Here is a tiny trained network, its code and every weight. The questions are about switching its units off for an input and a target symbol, where a switched-off unit gives its printed mean instead of its output.

import numpy as np


def w(rows, s, z=0):
    codes = np.array(rows[::2]) - 128.0
    scale = np.full(codes.shape[1], s)
    scale[-1] = z or s
    return codes * scale


def softmax(a):
    e = np.exp(a - a.max(-1, keepdims=True))
    return e / e.sum(-1, keepdims=True)


def log_softmax(a):
    a = a - a.max(-1, keepdims=True)
    return a - np.log(np.exp(a).sum(-1, keepdims=True))


def net(x, mask):
    ids = ['εζηθμξπσφψ'.index(c) for c in x.split()]
    T = len(ids)
    res = E[ids] + P[:T]
    u = 0
    for l in range(3):
        r = res
        for j in range(2):
            rows = slice(2 * j, 2 * j + 2)
            q, k, v = (r @ M[l][rows].T for M in (Q, K, V))
            z = softmax(np.where(np.tri(T) > 0, q @ k.T / 2**0.5, -1e9)) @ v
            o = O[l][rows]
            res = res + np.where(mask[u + j], z, o[:, -1]) @ o[:, :-1]
        u += 2
    return log_softmax(res[-1] @ U[:, :-1].T + U[:, -1])


Q, K, V, O = {}, {}, {}, {}
E = w([
[148,45,92,168,112,90,172,156,127],'ε',
[142,177,126,172,161,159,167,91,254],'ζ',
[144,156,105,156,224,128,110,114,73],'η',
[169,220,132,68,39,121,99,232,97],'θ',
[70,111,120,114,183,157,159,170,113],'μ',
[96,114,209,164,203,150,198,94,169],'ξ',
[101,139,129,116,141,197,81,57,123],'π',
[46,82,122,135,122,90,66,120,37],'σ',
[137,23,107,56,110,173,169,110,78],'φ',
[61,21,112,111,31,182,134,120,109],'ψ',
],0.018)
P = w([
[229,122,143,226,166,94,24,214,182],'0',
[92,142,58,133,147,182,79,173,88],'1',
[87,124,111,130,155,157,86,149,96],'2',
[70,141,136,144,163,161,118,136,83],'3',
[62,154,131,131,157,143,138,130,91],'4',
[65,134,131,123,142,143,163,124,73],'5',
[63,131,120,123,138,127,176,98,75],'6',
[51,132,111,104,120,116,181,103,55],'7',
[46,130,111,104,121,113,206,76,65],'8',
[30,140,104,98,118,113,204,55,43],'9',
[51,140,82,104,118,101,225,44,38],'10',
[44,123,82,105,95,80,254,39,42],'11',
],0.0083)
Q[0] = w([
[71,136,181,38,166,165,162,129,112],'L0H1',
[166,89,167,203,123,147,144,179,108],'L0H1',
[2,86,112,174,194,210,182,38,108],'L0H2',
[144,251,137,40,148,82,109,139,157],'L0H2',
],0.0074)
K[0] = w([
[138,129,193,46,113,188,170,165,146],'L0H1',
[175,41,91,164,129,85,176,139,147],'L0H1',
[252,188,179,138,94,90,95,254,138],'L0H2',
[101,108,53,171,160,83,174,122,120],'L0H2',
],0.0084)
V[0] = w([
[31,59,58,153,120,87,165,90,189],'L0H1',
[254,88,205,201,91,122,114,92,46],'L0H1',
[160,107,8,218,129,63,149,106,170],'L0H2',
[41,76,78,152,245,206,141,122,140],'L0H2',
],0.0058)
O[0] = w([
[91,108,170,78,128,128,101,122,107,221],'L0H1',
[107,127,197,122,202,149,139,150,127,1],'L0H1',
[144,1,115,171,119,88,133,126,154,147],'L0H2',
[76,92,98,138,187,149,124,114,116,209],'L0H2',
],0.012,0.0031)
Q[1] = w([
[221,80,98,68,175,98,105,103,133],'L1H1',
[164,159,181,71,101,134,163,136,62],'L1H1',
[167,255,215,123,52,87,102,159,100],'L1H2',
[41,114,71,116,151,176,152,146,133],'L1H2',
],0.0088)
K[1] = w([
[171,105,123,104,136,138,147,80,171],'L1H1',
[17,192,86,74,66,169,192,101,53],'L1H1',
[53,137,115,89,69,119,255,12,68],'L1H2',
[206,45,219,170,121,75,54,184,167],'L1H2',
],0.0084)
V[1] = w([
[120,106,163,68,114,200,153,65,117],'L1H1',
[59,135,114,83,149,189,159,196,151],'L1H1',
[130,118,141,207,48,110,80,133,215],'L1H2',
[1,154,159,157,103,147,116,114,153],'L1H2',
],0.0079)
O[1] = w([
[53,158,136,149,69,178,131,147,177,55],'L1H1',
[165,79,86,135,91,117,153,96,244,254],'L1H1',
[179,113,116,224,58,155,136,129,53,207],'L1H2',
[36,175,150,244,73,89,111,156,154,219],'L1H2',
],0.011,0.0031)
Q[2] = w([
[158,198,136,82,61,69,144,134,132],'L2H1',
[120,242,250,74,60,128,110,148,116],'L2H1',
[128,54,38,173,173,119,138,57,126],'L2H2',
[156,123,96,114,116,102,100,153,138],'L2H2',
],0.011)
K[2] = w([
[96,149,135,134,104,110,192,7,113],'L2H1',
[83,142,88,91,99,78,195,75,73],'L2H1',
[193,110,151,162,162,141,71,241,165],'L2H2',
[103,103,98,160,164,146,156,128,139],'L2H2',
],0.012)
V[2] = w([
[146,116,233,117,127,226,157,35,134],'L2H1',
[95,47,213,78,62,101,15,136,78],'L2H1',
[81,66,139,113,137,106,254,253,155],'L2H2',
[126,118,48,85,64,188,144,147,145],'L2H2',
],0.0084)
O[2] = w([
[69,132,138,88,129,252,79,187,93,113],'L2H1',
[131,153,160,132,102,135,33,37,123,104],'L2H1',
[67,182,145,101,88,132,225,65,29,143],'L2H2',
[125,104,78,165,172,175,139,48,139,1],'L2H2',
],0.014,0.01)
U = w([
[191,136,157,118,96,152,186,108,86,34],'ε',
[150,84,106,234,96,148,178,165,109,53],'ζ',
[144,95,136,32,160,93,154,152,166,5],'η',
[196,167,103,122,78,154,183,146,146,133],'θ',
[124,125,44,151,140,83,217,105,157,209],'μ',
[115,212,147,151,70,150,194,202,124,208],'ξ',
[48,78,92,161,165,138,108,164,228,196],'π',
[135,176,153,113,75,79,131,128,195,173],'σ',
[112,125,118,56,187,162,142,93,145,196],'φ',
[93,145,107,253,105,176,155,101,116,108],'ψ',
],0.0042,0.0027)

Each question gives the input, a string of symbols that net reads in full, and the target symbol t.
The units are the heads (2 rows each of Q, K, V and O). Each row of codes is followed by its name. A weight is (code - 128) times the scale printed after its matrix; where a second scale follows, it is the last column's (O and U).
mask holds one flag per head, layer by layer. A switched-off head (its flag False) gives its mean, the last column of its rows in O, instead of its output. The means were averaged over made-up inputs and are rounded, as every weight is.
A unit's drop is (log p(t) with every unit on - log p(t) with that unit switched off) / (log p(t) with every unit on - log p(t) with every unit switched off).
The circuit of an input: a set's keep is (log p(t) with only the set's units on - log p(t) with every unit switched off) / (log p(t) with every unit on - log p(t) with every unit switched off). Starting from all 6 units, units are removed one at a time, each time the one whose removal leaves the highest keep (on an exact tie, the one counted first), for as long as the keep stays at least 0.8.
units of the circuit, in order: the units of the circuit, biggest drop first
most important unit: the unit with the biggest drop
which heads matter: for each layer, one digit per head in row order, 1 if its drop is at least 0.15 and else 0, layers parted by /
input ξ ξ μ ζ ξ μ φ σ θ π φ, target φ: most important unit : L0H2
input μ ξ π, target μ: units of the circuit, in order : [L2H1 L0H2 L2H2 L1H1]
input ζ φ ξ ξ ψ, target ζ: which heads matter : 01 / 01 / 00
input ξ φ π ζ ξ ξ η φ μ ξ θ π, target π: which heads matter : 01 / 01 / 11
input μ μ ψ σ ψ, target μ: units of the circuit, in order : [L2H1 L0H2 L2H2 L1H1]
input ζ ξ ξ ξ σ ε η π μ, target ζ: which heads matter : 01 / 01 / 00
input ζ ξ π ζ ξ μ μ η σ, target ζ: which heads matter : 01 / 01 / 00
input θ μ π ξ ψ ξ π ε φ π η μ, target π: units of the circuit, in order : [L2H2 L1H1]
input ζ ζ ξ σ μ ζ φ, target ζ: units of the circuit, in order : [L1H2 L0H2]
input π ξ μ, target π: which heads matter : 00 / 00 / 01
input σ σ ε η μ η μ π, target σ: units of the circuit, in order : [L2H1 L2H2 L1H1]
input ξ π φ σ η σ θ, target σ: which heads matter : 00 / 01 / 10
input π ξ π θ ξ μ σ, target σ: units of the circuit, in order : [L0H2 L2H1]
input ξ η μ φ μ φ, target ξ: units of the circuit, in order : [L2H2 L0H1 L2H1]
input π σ σ σ ε μ ξ η π, target π: units of the circuit, in order : [L2H2]
input σ ξ η ψ σ σ ξ ζ σ, target σ: units of the circuit, in order : [L2H1 L2H2 L1H1]
input μ ζ μ μ θ ε, target μ: units of the circuit, in order : [L2H2 L2H1]
input π μ μ η, target π: which heads matter : 00 / 00 / 01
input φ μ ξ π ξ ξ ξ ξ, target φ: which heads matter : 00 / 01 / 11
input ζ π ξ η ξ ξ ξ ξ π, target ζ: most important unit : L1H2
